Here is a tiny trained network, its code and every weight. The questions are about switching its units off for an input and a class, where a switched-off unit gives its printed mean instead of its output.

import numpy as np


def w(rows, s, z=0):
    codes = np.array(rows[::2]) - 128.0
    scale = np.full(codes.shape[1], s)
    scale[-1] = z or s
    return codes * scale


def f(y):
    return np.maximum(y, 0)


def log_softmax(a):
    a = a - a.max(-1, keepdims=True)
    return a - np.log(np.exp(a).sum(-1, keepdims=True))


def net(x, mask):
    res = np.array(x, float).reshape(1, 8) / 4 @ E
    y = f(res @ A[0][:, :-1].T + A[0][:, -1])
    res = res + np.where(mask, y, B[0][:, -1]) @ B[0][:, :-1]
    return log_softmax(res[-1] @ U[:, :-1].T + U[:, -1])


A, B = {}, {}
E = w([
[98,136,89,110,223,197,166,104,120],'x0',
[198,90,146,159,110,212,126,119,119],'x1',
[81,9,111,104,132,122,133,179,128],'x2',
[124,128,128,130,125,131,125,127,126],'x3',
[118,159,69,167,132,161,32,179,152],'x4',
[135,126,125,128,133,124,129,125,130],'x5',
[112,113,93,241,132,95,137,91,52],'x6',
[164,142,103,46,116,130,113,173,19],'x7',
],0.011)
A[0] = w([
[211,254,164,145,128,158,129,74,118,50],'neuron 0',
[187,92,161,168,133,207,126,125,122,126],'neuron 1',
[157,142,108,98,117,124,120,142,61,6],'neuron 2',
[149,119,133,119,112,132,176,119,129,75],'neuron 3',
[162,141,162,31,116,160,123,156,208,69],'neuron 4',
[72,115,132,151,114,136,135,81,203,78],'neuron 5',
[141,159,146,138,48,81,114,134,151,75],'neuron 6',
[122,138,72,166,130,138,69,178,157,82],'neuron 7',
[83,54,114,102,133,101,139,147,136,93],'neuron 8',
[141,96,147,165,144,126,138,109,190,48],'neuron 9',
[175,149,71,78,137,117,151,160,50,73],'neuron 10',
[90,100,137,173,151,103,143,105,189,72],'neuron 11',
[127,145,155,100,93,139,131,146,163,58],'neuron 12',
[150,109,198,156,55,49,90,160,135,103],'neuron 13',
[127,101,158,88,100,103,212,85,127,74],'neuron 14',
[124,135,94,85,103,105,113,103,97,89],'neuron 15',
[126,112,86,204,116,100,131,83,56,75],'neuron 16',
[144,17,120,140,115,176,140,186,132,88],'neuron 17',
[131,127,155,163,184,110,139,138,154,64],'neuron 18',
[146,111,172,110,140,132,168,103,120,76],'neuron 19',
[140,97,197,130,140,74,198,82,96,89],'neuron 20',
[32,159,113,102,166,7,130,150,148,74],'neuron 21',
[133,94,140,137,66,54,103,139,135,96],'neuron 22',
[83,146,107,126,204,173,173,117,109,108],'neuron 23',
[176,106,132,150,73,150,148,128,124,100],'neuron 24',
[118,123,95,162,99,121,130,95,95,37],'neuron 25',
[128,138,136,108,118,139,119,143,74,25],'neuron 26',
[131,167,136,168,114,132,148,80,213,86],'neuron 27',
[113,130,72,119,161,139,148,92,149,95],'neuron 28',
],0.012,0.011)
B[0] = w([
[2,139,144,93,93,30,126,97,112,251],'neuron 0',
[203,182,170,147,148,140,98,87,145,217],'neuron 1',
[132,87,156,95,128,156,86,168,65,156],'neuron 2',
[128,133,117,151,116,132,99,129,141,148],'neuron 3',
[118,95,126,244,208,108,201,186,162,239],'neuron 4',
[144,92,161,90,118,148,113,185,70,196],'neuron 5',
[95,105,104,91,169,179,136,89,129,199],'neuron 6',
[128,150,51,138,49,128,78,156,157,205],'neuron 7',
[50,165,148,113,99,71,127,90,94,201],'neuron 8',
[148,84,150,81,133,119,99,154,89,166],'neuron 9',
[165,47,180,101,103,149,103,154,99,206],'neuron 10',
[132,96,171,72,100,143,113,170,70,195],'neuron 11',
[107,98,123,152,184,130,150,148,139,156],'neuron 12',
[126,115,72,70,172,199,167,98,124,251],'neuron 13',
[129,147,67,138,89,129,58,171,169,200],'neuron 14',
[149,110,149,126,116,123,111,133,88,158],'neuron 15',
[116,95,143,201,208,106,200,211,192,222],'neuron 16',
[57,208,165,106,107,48,128,77,108,212],'neuron 17',
[142,82,136,107,119,122,122,126,102,146],'neuron 18',
[134,138,72,165,114,122,77,131,148,164],'neuron 19',
[141,166,70,146,85,142,82,180,176,222],'neuron 20',
[218,177,207,195,144,106,96,63,157,236],'neuron 21',
[111,110,100,89,153,165,152,73,125,214],'neuron 22',
[136,107,73,62,160,182,149,70,154,203],'neuron 23',
[157,133,148,142,165,144,114,71,145,178],'neuron 24',
[84,83,147,168,167,111,157,143,163,152],'neuron 25',
[128,107,156,116,117,149,97,156,106,141],'neuron 26',
[144,102,159,88,87,126,124,164,56,212],'neuron 27',
[117,114,93,107,130,177,151,97,112,164],'neuron 28',
],0.0098,0.011)
U = w([
[156,56,196,76,97,153,103,203,43,97],'0',
[2,178,156,99,101,33,139,75,111,96],'1',
[110,93,124,198,206,115,215,221,169,102],'2',
[123,112,53,62,170,223,162,41,131,104],'3',
[146,193,15,145,54,148,31,214,171,108],'4',
[234,191,230,163,132,129,103,38,138,143],'5',
[147,158,123,120,106,138,171,137,108,250],'6',
],0.008,0.023)

Each question gives the input, the list of numbers given to net, and the class t.
The units are the neurons (one row each of A and B). Each row of codes is followed by its name. A weight is (code - 128) times the scale printed after its matrix; where a second scale follows, it is the last column's (A, B and U).
mask holds one flag per neuron, in row order. A switched-off neuron (its flag False) gives its mean, the last column of its row in B, instead of its output. The means were averaged over made-up inputs and are rounded, as every weight is.
A unit's drop is (log p(t) with every unit on - log p(t) with that unit switched off) / (log p(t) with every unit on - log p(t) with every unit switched off).
The circuit of an input: a set's keep is (log p(t) with only the set's units on - log p(t) with every unit switched off) / (log p(t) with every unit on - log p(t) with every unit switched off). Starting from the 12 units with the biggest drops (on a tie, the unit counted first), units are removed one at a time, each time the one whose removal leaves the highest keep (on an exact tie, the one counted first), for as long as the keep stays at least 0.8.
units of the circuit, in order: the units of the circuit, biggest drop first
most important unit: the unit with the biggest drop
top k neurons: the k neurons with the biggest drops, biggest first
drop when u is switched off: that unit's drop, to one decimal
input [8,3,0,-6,0,5,8,-3], class 2: most important unit => neuron 16
input [2,-7,6,3,-5,-3,-1,-2], class 5: top 2 neurons => [neuron 21; neuron 0]
input [1,6,0,-2,-5,-5,-1,-1], class 5: top 3 neurons => [neuron 1; neuron 7; neuron 24]
input [2,-1,4,7,-2,1,8,8], class 0: top 3 neurons => [neuron 10; neuron 4; neuron 2]
input [-4,-1,-6,0,1,-3,5,7], class 0: top 3 neurons => [neuron 10; neuron 2; neuron 17]
input [-2,-8,1,2,2,8,-8,7], class 2: top 2 neurons => [neuron 4; neuron 1]
input [2,5,4,-2,-7,0,4,0], class 4: units of the circuit, in order => [neuron 20; neuron 14]
input [4,8,-3,5,-5,1,-6,4], class 5: top 4 neurons => [neuron 1; neuron 16; neuron 13; neuron 24]
input [3,5,-5,-4,-3,0,3,3], class 1: top 2 neurons => [neuron 0; neuron 21]
input [-8,5,4,-1,-8,0,3,0], class 3: top 2 neurons => [neuron 13; neuron 22]
input [7,4,2,-4,-5,-4,-7,-4], class 2: top 2 neurons => [neuron 4; neuron 13]
input [8,-4,8,8,0,7,-2,2], class 1: top 3 neurons => [neuron 8; neuron 17; neuron 13]
input [-5,3,-7,6,0,-8,-4,7], class 0: top 4 neurons => [neuron 10; neuron 2; neuron 17; neuron 8]
input [6,-8,6,2,-8,1,-7,6], class 4: units of the circuit, in order => [neuron 14]
input [-3,-1,-1,-6,2,-5,-6,-7], class 0: units of the circuit, in order => [neuron 27; neuron 5]
input [3,0,4,-4,1,7,8,8], class 0: top 2 neurons => [neuron 10; neuron 4]
input [5,5,-2,-4,-6,6,2,1], class 4: units of the circuit, in order => [neuron 20; neuron 14; neuron 19]
input [-7,-3,8,-1,5,3,6,3], class 1: top 2 neurons => [neuron 17; neuron 8]
input [3,2,5,-2,-1,3,-5,-1], class 1: top 3 neurons => [neuron 17; neuron 16; neuron 8]
input [7,3,-6,-6,-8,1,2,3], class 4: most important unit => neuron 20
input [-5,-1,-6,-1,5,-8,7,-7], class 0: units of the circuit, in order => [neuron 27; neuron 11]
input [1,-5,0,-3,-6,3,-2,0], class 4: units of the circuit, in order => [neuron 14; neuron 20]
input [2,-3,-6,1,-2,2,-5,8], class 0: drop when neuron 10 is switched off => 0.7
input [-2,-2,3,8,-8,5,8,4], class 2: drop when neuron 16 is switched off => 2.0
input [7,-1,-7,6,6,3,-1,0], class 1: drop when neuron 6 is switched off => 0.1
input [6,-1,6,1,-1,8,8,7], class 2: drop when neuron 3 is switched off => 0.0
input [7,6,-8,2,-1,3,-5,-7], class 1: most important unit => neuron 0
